Here is a tiny trained network, its code and every weight. The questions are about switching its units off for an input and a target symbol, where a switched-off unit gives its printed mean instead of its output.

import numpy as np


def w(rows, s, z=0):
    codes = np.array(rows[::2]) - 128.0
    scale = np.full(codes.shape[1], s)
    scale[-1] = z or s
    return codes * scale


def norm(h):
    return h / np.sqrt((h * h).mean(-1, keepdims=True) + 1e-5)


def f(y):
    return y / 2 * (1 + np.tanh(0.7978845608 * (y + 0.044715 * y**3)))


def softmax(a):
    e = np.exp(a - a.max(-1, keepdims=True))
    return e / e.sum(-1, keepdims=True)


def log_softmax(a):
    a = a - a.max(-1, keepdims=True)
    return a - np.log(np.exp(a).sum(-1, keepdims=True))


def net(x, mask):
    ids = ['αγζξφω'.index(c) for c in x.split()]
    T = len(ids)
    res = E[ids] + P[:T]
    u = 0
    for l in range(3):
        q, k, v = (norm(res) @ M[l].T for M in (Q, K, V))
        z = softmax(np.where(np.tri(T) > 0, q @ k.T / 3**0.5, -1e9)) @ v
        res = res + np.where(mask[u], z, O[l][:, -1]) @ O[l][:, :-1]
        u += 1
        y = f(norm(res) @ A[l][:, :-1].T + A[l][:, -1])
        res = res + np.where(mask[u : u + 4], y, B[l][:, -1]) @ B[l][:, :-1]
        u += 4
    return log_softmax(norm(res)[-1] @ U[:, :-1].T + U[:, -1])


Q, K, V, O, A, B = {}, {}, {}, {}, {}, {}
E = w([
[70,153,81,157,90,64,144,102,110,84],'α',
[136,162,185,170,175,71,33,56,53,108],'γ',
[115,172,85,170,77,45,153,136,130,86],'ζ',
[73,136,77,186,136,114,179,118,71,62],'ξ',
[215,136,202,198,160,81,91,85,75,159],'φ',
[138,9,189,254,117,93,230,84,112,144],'ω',
],0.0097)
P = w([
[147,57,233,98,131,190,114,90,189,161],'0',
[180,135,122,125,123,158,163,2,161,180],'1',
[172,95,120,149,151,70,142,123,82,143],'2',
[151,97,72,196,192,135,91,77,177,127],'3',
[79,133,152,158,118,164,78,213,100,195],'4',
[113,147,183,115,88,120,164,147,69,162],'5',
[107,165,183,202,184,165,128,174,168,141],'6',
[217,143,109,121,155,173,132,80,122,146],'7',
[175,142,111,104,166,166,87,92,14,149],'8',
[113,137,155,165,140,164,176,100,165,134],'9',
],0.0097)
Q[0] = w([
[93,190,208,122,96,120,166,93,65,107],'0.h1',
[56,160,254,185,145,162,129,167,185,164],'0.h1',
[98,108,145,107,147,117,36,244,29,205],'0.h1',
],0.0093)
K[0] = w([
[172,116,183,203,170,31,181,124,29,62],'0.h1',
[164,131,39,235,209,107,135,35,187,119],'0.h1',
[181,148,96,34,56,133,179,2,91,143],'0.h1',
],0.0087)
V[0] = w([
[73,127,164,176,220,164,113,51,41,56],'0.h1',
[2,97,111,67,129,108,158,106,146,93],'0.h1',
[63,193,155,4,72,61,21,116,112,140],'0.h1',
],0.0042)
O[0] = w([
[148,41,74,76,196,119,132,173,176,167,254],'0.h1',
[104,69,66,123,100,196,136,173,215,40,131],'0.h1',
[3,111,144,193,205,126,164,187,222,112,43],'0.h1',
],0.0071,0.0028)
A[0] = w([
[94,194,121,208,45,84,169,103,114,35,225],'0.n1',
[113,254,63,150,80,55,215,140,64,170,252],'0.n2',
[131,132,141,114,66,126,143,191,146,82,193],'0.n3',
[42,191,26,166,105,81,220,218,184,132,239],'0.n4',
],0.0063,0.0011)
B[0] = w([
[157,92,174,150,179,183,2,191,94,136,234],'0.n1',
[98,132,33,154,202,209,178,71,157,148,255],'0.n2',
[112,68,125,106,23,109,123,108,150,144,135],'0.n3',
[95,107,183,92,167,154,166,60,80,63,239],'0.n4',
],0.0083,0.0074)
Q[1] = w([
[147,120,173,185,159,4,126,120,80,225],'1.h1',
[154,130,125,103,123,103,115,96,111,246],'1.h1',
[121,220,48,70,112,255,163,160,166,141],'1.h1',
],0.008)
K[1] = w([
[163,61,209,13,36,30,2,130,244,189],'1.h1',
[115,90,129,108,83,83,138,97,199,165],'1.h1',
[177,126,55,200,148,165,140,125,55,168],'1.h1',
],0.006)
V[1] = w([
[118,50,80,61,254,197,122,96,123,161],'1.h1',
[229,139,152,44,91,105,61,162,9,153],'1.h1',
[135,113,180,139,121,128,21,156,178,53],'1.h1',
],0.0048)
O[1] = w([
[174,84,133,24,7,59,56,252,75,227,255],'1.h1',
[102,239,102,106,42,5,254,209,87,105,78],'1.h1',
[87,102,15,152,170,123,58,59,207,217,146],'1.h1',
],0.0059,0.0072)
A[1] = w([
[148,72,127,157,172,119,192,75,96,206,226],'1.n1',
[98,203,91,89,181,128,52,119,100,175,146],'1.n2',
[40,232,3,244,191,120,188,82,198,196,5],'1.n3',
[71,62,44,20,177,177,158,136,198,136,56],'1.n4',
],0.0059,0.0032)
B[1] = w([
[107,190,116,188,167,90,50,152,165,78,254],'1.n1',
[182,83,130,237,129,134,211,172,202,137,190],'1.n2',
[102,163,1,153,163,91,225,115,202,139,164],'1.n3',
[138,218,245,80,55,18,183,193,208,44,171],'1.n4',
],0.0075,0.0069)
Q[2] = w([
[178,107,211,65,36,54,121,152,142,124],'2.h1',
[194,112,127,165,23,26,157,146,108,124],'2.h1',
[197,125,185,247,100,3,22,48,88,167],'2.h1',
],0.0066)
K[2] = w([
[176,157,106,7,50,106,61,168,167,122],'2.h1',
[164,158,144,81,44,17,77,118,115,146],'2.h1',
[129,53,254,110,47,73,189,45,233,134],'2.h1',
],0.0072)
V[2] = w([
[195,154,27,43,34,215,97,147,175,132],'2.h1',
[149,204,40,27,253,170,124,206,61,141],'2.h1',
[104,222,143,78,233,93,33,130,115,156],'2.h1',
],0.0043)
O[2] = w([
[247,43,150,177,150,47,119,177,87,107,40],'2.h1',
[98,111,105,137,114,26,92,87,235,127,6],'2.h1',
[112,167,254,141,164,13,113,91,120,174,185],'2.h1',
],0.0068,0.0025)
A[2] = w([
[90,52,170,38,104,174,115,83,121,63,75],'2.n1',
[148,124,160,158,130,64,112,111,112,250,42],'2.n2',
[69,218,217,94,125,22,207,98,132,100,58],'2.n3',
[189,208,84,120,83,254,204,160,75,111,3],'2.n4',
],0.0084,0.0054)
B[2] = w([
[40,143,109,44,149,107,152,103,208,151,254],'2.n1',
[50,103,118,33,113,171,171,118,194,78,160],'2.n2',
[125,189,253,155,124,109,131,122,46,89,175],'2.n3',
[98,191,43,55,23,201,113,107,103,53,160],'2.n4',
],0.012,0.0062)
U = w([
[124,196,35,204,144,47,195,114,192,209,125],'α',
[133,202,232,145,125,51,183,128,85,114,231],'γ',
[152,66,140,190,172,211,70,118,103,180,132],'ζ',
[209,53,99,90,90,12,173,228,115,146,235],'ξ',
[140,208,34,89,63,201,120,133,97,80,4],'φ',
[54,86,121,2,157,123,129,125,205,162,71],'ω',
],0.0066,0.0013)

Each question gives the input, a string of symbols that net reads in full, and the target symbol t.
The units are the heads (3 rows each of Q, K, V and O) and the neurons (one row each of A and B). Each row of codes is followed by its name. A weight is (code - 128) times the scale printed after its matrix; where a second scale follows, it is the last column's (O, A, B and U).
mask holds one flag per unit, layer by layer, with each layer's heads first. A switched-off unit (its flag False) gives its mean, the last column of its rows in O or B, instead of its output. The means were averaged over made-up inputs and are rounded, as every weight is.
A unit's drop is (log p(t) with every unit on - log p(t) with that unit switched off) / (log p(t) with every unit on - log p(t) with every unit switched off).
The circuit of an input: a set's keep is (log p(t) with only the set's units on - log p(t) with every unit switched off) / (log p(t) with every unit on - log p(t) with every unit switched off). Starting from the 12 units with the biggest drops (on a tie, the unit counted first), units are removed one at a time, each time the one whose removal leaves the highest keep (on an exact tie, the one counted first), for as long as the keep stays at least 0.8.
units of the circuit, in order: the units of the circuit, biggest drop first
unit that matters most: the unit with the biggest drop
k most important neurons: the k neurons with the biggest drops, biggest first
drop of u: that unit's drop, to one decimal
input α ζ α α γ α γ α ω ζ, target γ: unit that matters most => 0.h1
input ξ α α α α ζ γ, target ξ: units of the circuit, in order => (0.h1; 2.h1; 0.n2; 1.h1)
input α ξ ζ ζ α ζ, target ζ: units of the circuit, in order => (0.n1; 2.n1)
input ζ ω α α ξ, target φ: units of the circuit, in order => (0.h1; 2.n4)
input ω ω φ φ ω α φ, target φ: units of the circuit, in order => (2.h1; 2.n4)
input α α φ α ζ φ, target ζ: units of the circuit, in order => (1.h1; 2.n1; 0.h1)
input φ α ω φ α α ω γ ζ α, target φ: units of the circuit, in order => (0.h1; 2.n4)
input φ α α γ ω ω, target γ: units of the circuit, in order => (1.h1; 2.n3; 0.n2)
input ξ ω α γ ζ α α ω, target ξ: units of the circuit, in order => (0.h1; 2.h1; 1.h1)
input ω φ γ ζ, target φ: units of the circuit, in order => (2.n4; 2.h1)
input ξ ζ α γ, target ξ: units of the circuit, in order => (0.h1; 2.h1; 1.h1)
input α ζ ω α ξ α, target φ: units of the circuit, in order => (0.h1; 2.n4; 0.n2)
input ω α α α α α ζ α α ω, target φ: units of the circuit, in order => (2.h1; 2.n4)
input ξ ζ φ, target ξ: units of the circuit, in order => (2.h1; 1.h1)
input γ ζ α α α α γ α ζ ζ, target γ: 2 most important neurons => (2.n3; 1.n4)
input ζ ζ α α, target ζ: unit that matters most => 0.n1
input φ α ζ φ φ, target γ: 2 most important neurons => (0.n2; 0.n1)
input γ ω φ α ω ζ φ, target ω: 2 most important neurons => (2.n2; 0.n2)
input ζ α ξ ζ ω ω, target α: 2 most important neurons => (0.n4; 0.n2)
input ζ α ζ ζ α ω ξ, target ζ: unit that matters most => 0.h1
input φ ξ φ φ α ζ, target α: 2 most important neurons => (0.n2; 0.n4)
input α ζ γ α ξ α ζ ξ, target ξ: drop of 2.n2 => 0.0
input α ξ ξ α γ α, target ξ: drop of 2.h1 => 0.7
input ω α ξ φ, target φ: drop of 2.h1 => 0.9
